[ 436  377   24  -56   19 -128  -62   34   53 -355   41 -241  119  366
 -215   41  181 -174  -57  233 -251   95   25  -11  -53 -313  168  208
   91  187 -137  134 -264 -199] -> 8
[ 360  103 -132   62   66    7  -35   58  -28 -193  221  -59 -117  457
  -64  -19   71   98 -134  150 -151  153   49   61  -98 -181  -64  -35
   60   50  -52  -31 -100 -119] -> 6
[-136  154 -104 -116   76 -152 -151   97  116  205 -226  210  132  -82
  -63  112  193 -363  -10  253   -6 -169 -104   64  151  -21   54   28
 -173   61   26    3  -18 -174] -> 2
[ -57 -288 -269  -28  -98 -117 -310  104  -16  408 -257  180  590    1
  272  226 -410 -113  150  150  -21   94  -93  155   42 -291 -196  144
 -260   -6   52 -159  122   59] -> 3
[ -86  221  -52 -180   81 -231 -239   93   87   91 -304   83  462  -41
 -148  175  265 -416   57  250  -75 -151   38   27  120  -91  174  196
 -134   48   76  135 -259 -223] -> 9
[-228  -97   17  -72  -90   38  -92  -71   20   11 -281   15   60 -261
  -35    0  -98  -70  172  -50  129  -90  -60  -52   32   -2   47   57
  -68  -35  -43  -81   67  121] -> 4
[ 382  360    0   73  367   74   76  103   13 -134  472  217 -520  556
 -236 -123  641 -149 -413  217 -186   12   46  130   20   47   38 -299
  144   24  161    3 -100 -442] -> 0
[ -50   91  -90    5  -87    5 -250   57   51  358 -230   83  319  -34
  -31  109   95 -272  132  116  -31  -43 -138   73   76 -124   22   29
 -212  155  133  -20   -3 -109] -> 1
[ 141 -106  -15  -56  -49 -100  -47   -1  -20 -244  -82 -264  392   81
   43  112  -86  -21  133  -30  -93   58  160  -80 -110  -32   53  237
   14  -29  -38   22 -280   63] -> 6
[  21    0 -225   69   39   42 -169  101   14  287   19  182   43  244
   42   61  124  -88  -56  197   11  -28  -67  151   47  -40  -75 -138
 -140   25  126 -114   76 -118] -> 5
[ 355  140   34   40 -100   -8   -3  -69    9 -232   43 -163  -96  251
  -49  -25 -158   48    8   64 -152  265  -99  -13  -93 -407  -39  147
   90  211 -213   -9   83   23] -> 2
[-243   70   37   79   -3  230  -22  -64   56  206  -72  207 -436 -176
  -85 -155  129   -4  -17   17  223 -146 -147   35  137  168  -71 -274
  -60   34   47  -92  314   54] -> 0
[  44  329 -160   52  289    4   -4  218  101  232  205  263 -163  312
 -116   37  732 -347 -288  317  -51 -251  -13  177  184  347   83 -311
  -73   59  242   27 -156 -418] -> 2
[ 105  100 -201  -12  -79 -230 -233   61  100  418 -147  241  221  145
  273  197 -214 -277  -79  257  -96  107 -282  194  141 -389 -195   69
 -188  239  -67  -89  356  -87] -> 0
[ 275  195   57  102  169  177  227   15  -19 -455  330 -140 -482  376
 -226 -159  414  100 -213   47  -69   20  128  -30  -51  225  106 -192
  201   34  -24   -1 -171 -149] -> 5
[ 445  -52  -71   42  -20  -63  -29  -16  -51 -362  143 -189    4  400
   15   -9 -244  217  -14   72 -166  295   78   11 -193 -377 -108  152
  121   63 -181  -59  -49   45] -> 7
[ -21  256  -41 -108   84 -117  -78   47   60  -41 -106   89   23   72
 -147   44  321 -260  -86  180  -22 -187  -10   29  119   36  136  -13
  -30   30    1   45 -120 -188] -> 8
[ 318  -37 -223  -83   16 -258 -231  141  -10  -64  -74  -31  492  327
  112  235 -155 -146  -18  264 -223  164   21   99  -63 -378  -73  239
  -83   56  -63  -32 -196 -119] -> 0
[  40   90 -168  -52  -97 -176 -298   76   66  407 -240  165  429   62
  154  206 -118 -313   41  233  -90   72 -192  136  127 -331 -100  125
 -234  215   35  -28  128 -111] -> 0
[ 262  205   -3  143  166  141  191   43   24 -246  340   14 -476  397
 -106 -124  344   63 -262   95  -72   42   39   65   30  185  -23 -261
  154   63  -27  -56   -2 -164] -> 3
[  -8 -292 -150  -16 -157  -31 -249  -18  -39  171 -230  -35  498  -31
  173  134 -396   62  261   10  -12  159  -11   44 -117 -307 -133  220
 -160  -37   21 -138   41  148] -> 9
[ 342  265 -182   51  173   -1  -65  113   15  -92  254   57 -195  554
 -157   12  400  -41 -245  315 -146    2   31  146  -12  -65   17 -156
   24   53   47   -6 -180 -285] -> 0
[  45 -224 -245   28 -113  -25 -222   41    2  241 -123   68  305  123
  209  126 -398    5  105  110  -10  109  -64  112  -15 -244 -213   77
 -174    5  -18 -160  128   89] -> 6
[ 255  473   51  -36  166  -28   78   48   26 -474  160  -93 -305  361
 -364  -75  540 -140 -235  253 -113 -105   93  -18   32   31  240  -60
  186  109 -115  157 -300 -259] -> 5
[  55  -47 -190  -35  -13  -48 -237   86  -30  123 -115   19  444  153
    7  143   -1  -98  104  158  -65   30   47   80  -33 -154   -6   97
 -138   -3  112  -49 -200  -70] -> 9
[ -70 -177 -267   94  -35   62 -172   91   12  424  -20  254   36   96
  201   73 -128   -8   -1  130   66   24 -145  170   45  -73 -212 -154
 -188   30   83 -195  256  -11] -> 4
[-254 -107  120 -131 -110   20 -180    4  -45   -5 -394  -77  451 -372
 -154   38   37 -136  295  -96  111 -137   59 -105  -27   11  234  217
  -69 -103   47   32 -218   78] -> 7
[  35 -254 -109   41 -162   74 -146  -28  -45   99 -106  -55  224   28
  112   37 -316  119  172  -39   25  102  -19   29 -109 -197 -123   66
  -72  -44  -14 -177   47  157] -> 7
[  42 -123 -259  -92  -38 -165 -341  122   -1  245 -237   39  675  101
  106  229 -187 -189  172  206  -94   43   18   90    3 -264  -57  222
 -236   19  100  -42 -172  -57] -> 8
[-188  197 -177   14  -20   17 -321  124  103  609 -243  256  331  -52
  -41  139  276 -432   77  243   31 -181 -185  154  210    4   42 -101
 -315  197  264   25    3 -218] -> 1
[ 554  213  -16  -14  114 -160  161    9   -1 -676  275 -262 -135  585
  -52   15   74   21 -232  130 -265  194  144  -12  -77 -145   51  115
  260  101 -245   63 -241 -140] -> 6
[ 221  102  -16   74  123   40  137    8   14 -250  223  -27 -271  300
   -3  -49  147   39 -194   61  -60   37   49   44   -1  113  -26 -106
  123   44  -43  -41   -8  -65] -> 0
[ 337  102   63  -24   38  -38   89  -13  -40 -527  133 -323   91  273
 -137   -6  143   56   -6    3 -149   87  213  -77 -146  -19  154  158
  195   19  -85   81 -382  -47] -> 7
[-151 -266   96  -11  -89  118  -67  -25  -45  -12 -194 -170  355 -313
    3    9  -72    5  293 -195   66  -10   93 -120 -114  112   73  154
  -52 -104   98  -54 -163  171] -> 5
[ 221  353  -73   54   32   11  -79   46   95   45   62   69 -152  346
 -121   -7  291 -170 -143  271 -109   57 -125  115   94 -178   18 -102
   -7  219  -14   11   59 -243] -> 9
[ -40 -318 -286 -134 -190 -322 -360   44    9  447 -393  131  899  -73
  393  317 -607 -192  243  112 -115   95 -114  127   27 -450 -236  341
 -289  -14  -23 -165   59   92] -> 8
[-205 -212  -45 -174 -147 -247 -247   -9   29  173 -475   62  531 -354
  202  209 -440 -188  236   27   45   27  -94  -11   47 -267  -66  333
 -187   10 -107  -43  137  160] -> 0
[  54 -355 -138  -22 -125 -227   -5  -42   17   17 -134   25  286   49
  481  186 -603   31   30  -48  -21  206  -78   63  -24 -241 -241  207
  -39   30 -194 -204  352  207] -> 4
[ 127  349   39  -47   55  -51    3    3   30 -326  -21 -105  -92  175
 -284   -9  329 -107  -84  161  -57 -116   80  -28   18    4  189   25
   93   90 -105  148 -235 -145] -> 1
[ 254  201 -232   -5  126  -59 -184  140   24   77   87   88   97  437
 -102  103  294 -145 -138  362 -144  -16   27  166   34 -110   -5  -60
  -93   61   97    6 -203 -290] -> 0
[ 223  151 -183  123  130  103  -39   83   16   14  238  119 -279  462
  -89  -33  239   22 -197  247  -72   39  -16  147   25  -36  -66 -223
  -13   75   55  -72   18 -185] -> 3
[ 278  106  -91  -64  -98 -219 -202   27   55   15 -143  -55  347  168
   92  149 -243 -209   55  169 -212  206 -138   49  -19 -484  -56  281
  -78  202 -167    6   30  -63] -> 6
[ -31  119  -50  -78   16 -118  -99   25   68   37 -165  124   -1  -18
  -18   58   36 -180  -48  173    9  -77  -90   52  109  -82   -6   33
  -61   49  -98  -15   93  -60] -> 0
[ 190  108  106    2  -46   11  121 -146    9 -441   38 -115 -415  148
  -56 -109 -189  173  -97   -6   18  130  -17  -41  -31 -178  -39   54
  199   72 -312  -34  224  145] -> 0
[ 117  213   21  102  -58  148  -30  -49   44   -1   45   -1 -272  145
  -89 -116  139    6  -35   57   -5   95 -146   29   11 -133  -21 -115
   25  181  -33  -58  191  -31] -> 9
[ 394  193  132   26  -62   49   16  -51  -25 -427   73 -322  -42  226
 -231  -71   78   70   61   30 -150  197   36  -89 -168 -266  135  145
  140  165 -145   76 -219  -36] -> 7
[  90  347  131  -11  152   77   66  -30   26 -312   91  -23 -438  115
 -338 -144  461  -38 -134  116   24 -107   50  -45   32  119  157 -128
  119   56  -23  107 -107 -147] -> 0
[-276  -56  -98 -128  -61 -179 -221   72   70  279 -403  202  411 -286
   88  173  -74 -341  106   86   58 -164 -115   44  143  -57   14  111
 -201   12   19  -34   63  -15] -> 1
[ 136  450  113  -16  182   98   80    1   23 -387  152  -84 -403  218
 -445 -156  632  -66 -153  135  -25 -158  107  -53   21  171  264 -146
  153   38    9  157 -302 -248] -> 8
[ 101   35 -169  142    9  146  -50  -20   14  142  146  150 -234  318
   58  -62  -67  138  -99  136   18  103  -70  158   11 -118 -193 -178
  -28   72   14 -142  243  -16] -> 9
[ 290  -99  115  108   -9  153  207 -114  -41 -535  210 -274 -353  163
  -19 -157 -176  318   10 -172  -50  247   74 -107 -183  -24  -46   22
  214   34 -187  -94   23  161] -> 8
[-115 -181 -369  -26  -62 -136 -355  104   72  625 -262  297  481   99
  292  264 -249 -227   67  281   16  -28 -139  235  146 -195 -229   22
 -347   35  151 -179  196  -50] -> 0
[-230  327  -33  -18  108  100  -65   44   62  185  -69  190 -167   21
 -252  -37  613 -239  -84  193  117 -306  -15   58  199  295  156 -273
  -84   26  190   50 -111 -249] -> 9
[ -59  -77  -50 -138 -123 -261 -125   15   33  -22 -315   17  375 -117
  163  185 -295 -170   76   66   -7    9  -57    6   27 -256  -16  291
  -40   27 -192  -22  108  103] -> 2
[ 142   76  -34  129  127  103  156    9   30 -157  256   59 -412  253
   29 -106  182   72 -188   26   -5   56  -19   60   20  157  -74 -229
  116   45  -16 -102  124  -65] -> 9
[ 194  -48  -72   13   21 -124   26    4   33 -122   49  -35  115  199
  164   60 -156  -12  -49   50  -93  115   36   50  -28  -97 -107   88
   45   52  -85  -69   25    3] -> 7
[-176    3  -47  -81  -36  -62 -115   11   59  155 -249  122  128 -152
   -4   87    4 -201   77   87   63 -109  -88   29   77  -38   39   69
 -121    3  -15  -40   74  -18] -> 2
[ 134 -124  132  186  -69  285  248 -125  -60 -386  231 -200 -532   81
  -19 -230  -75  397  -27 -250   98  129   60  -86 -152  161  -68 -156
  226  -22 -137 -130  154  206] -> 7
[ 211  -58 -154   58  -12    9  -95   30  -28  -20   76   30   20  283
   74   18 -195   89  -40   99  -62  166  -17   98  -56 -240 -151    9
    5   34  -59 -104   87    3] -> 4
[  13   92  -76  -54  100  -81 -121  100   32   78  -56   -8  372   66
  -46  116  317 -266   44  110  -76 -132   94   21   46  150  112   38
  -96    4  194   46 -329 -183] -> 8
[ -51   44 -240  -14  137 -160 -109  163  105  323  -60  299  169  158
  166  172  188 -326 -145  224  -39 -112  -75  193  191  122  -59  -99
 -183   61  144  -73   90 -248] -> 1
[ 159  295  -56  116   26  130    2   15   59   93  154   89 -365  292
 -111  -72  226  -66 -143  163  -29   54 -143   90   75  -63  -47 -204
  -14  225   15  -30  137 -150] -> 2
[ 251  334  121   75   90  152  211  -75    7 -500  261 -110 -651  308
 -293 -220  338  117 -214   79  -16    0   34  -49  -29   51   98 -185
  244   87 -173   22  -18  -76] -> 5
[  64 -110  235  -67 -127   22   53 -142  -81 -509 -153 -294   30 -186
 -120  -87 -272  174  186 -207    3  161   79 -209 -190 -220  104  288
  169  -34 -241   14  -48  250] -> 5
[  40 -131 -270  -50  -60 -132 -289   88   17  298 -189  102  475  128
  157  221 -182 -159   93  219  -82   42  -62  126   17 -245 -123  118
 -235   27   65 -114  -50  -54] -> 0
[ -44  -62   23  -81 -135 -105  -90  -25   16  -89 -245  -64  216 -176
   51   84 -234  -77  142    4   20   40  -37  -59  -29 -195   -3  226
  -20   54 -163   -9   57  139] -> 2
[ 113  111   23  -95  -83  -47 -248   19   42   -8 -262 -225  507  -12
 -191   96   89 -220  243  106 -104   15   35  -68  -68 -226  181  285
 -125   51   48  102 -304  -64] -> 6
[-139    1  223  122  -56  397  152 -169  -27 -228   49  -99 -650 -222
 -260 -324   81  299   86 -250  227  -33   -8 -153  -71  228   23 -220
  118  -51  -64  -67  155  209] -> 6
[ 278  507  132   37  138  195   51   54   36 -340  230 -152 -382  318
 -541 -177  682  -74 -155  178 -148  -35  130  -68   -3   70  236 -149
  121  136   84  150 -376 -308] -> 3
[ -17 -377  -43 -106 -189 -221 -135  -14  -32 -115 -339 -218  761 -207
  272  225 -493  -25  290 -154  -50  112   93  -76 -136 -184  -20  439
  -64  -62  -87  -51  -95  261] -> 1
[ 292   92 -287  -72   46 -281 -230  156   32   68  -22   71  449  465
  100  244  -33 -221  -94  348 -211   82   26  179   17 -335  -47  150
  -90   92   -9  -25 -177 -233] -> 7
[-177   -4 -124  -73  -44 -172 -184   50  107  289 -321  250  198 -160
  130  131 -181 -256   33  158   51  -72 -158  103  163 -132 -105   70
 -188   74  -66  -57  268  -26] -> 1
[  95  -59   59   26   19   80   45  -30  -37 -214   14 -160  101   36
  -59  -37   47   77  110  -87  -37   64  113  -60  -95   79   23   52
   70  -40    9  -58 -186   55] -> 9
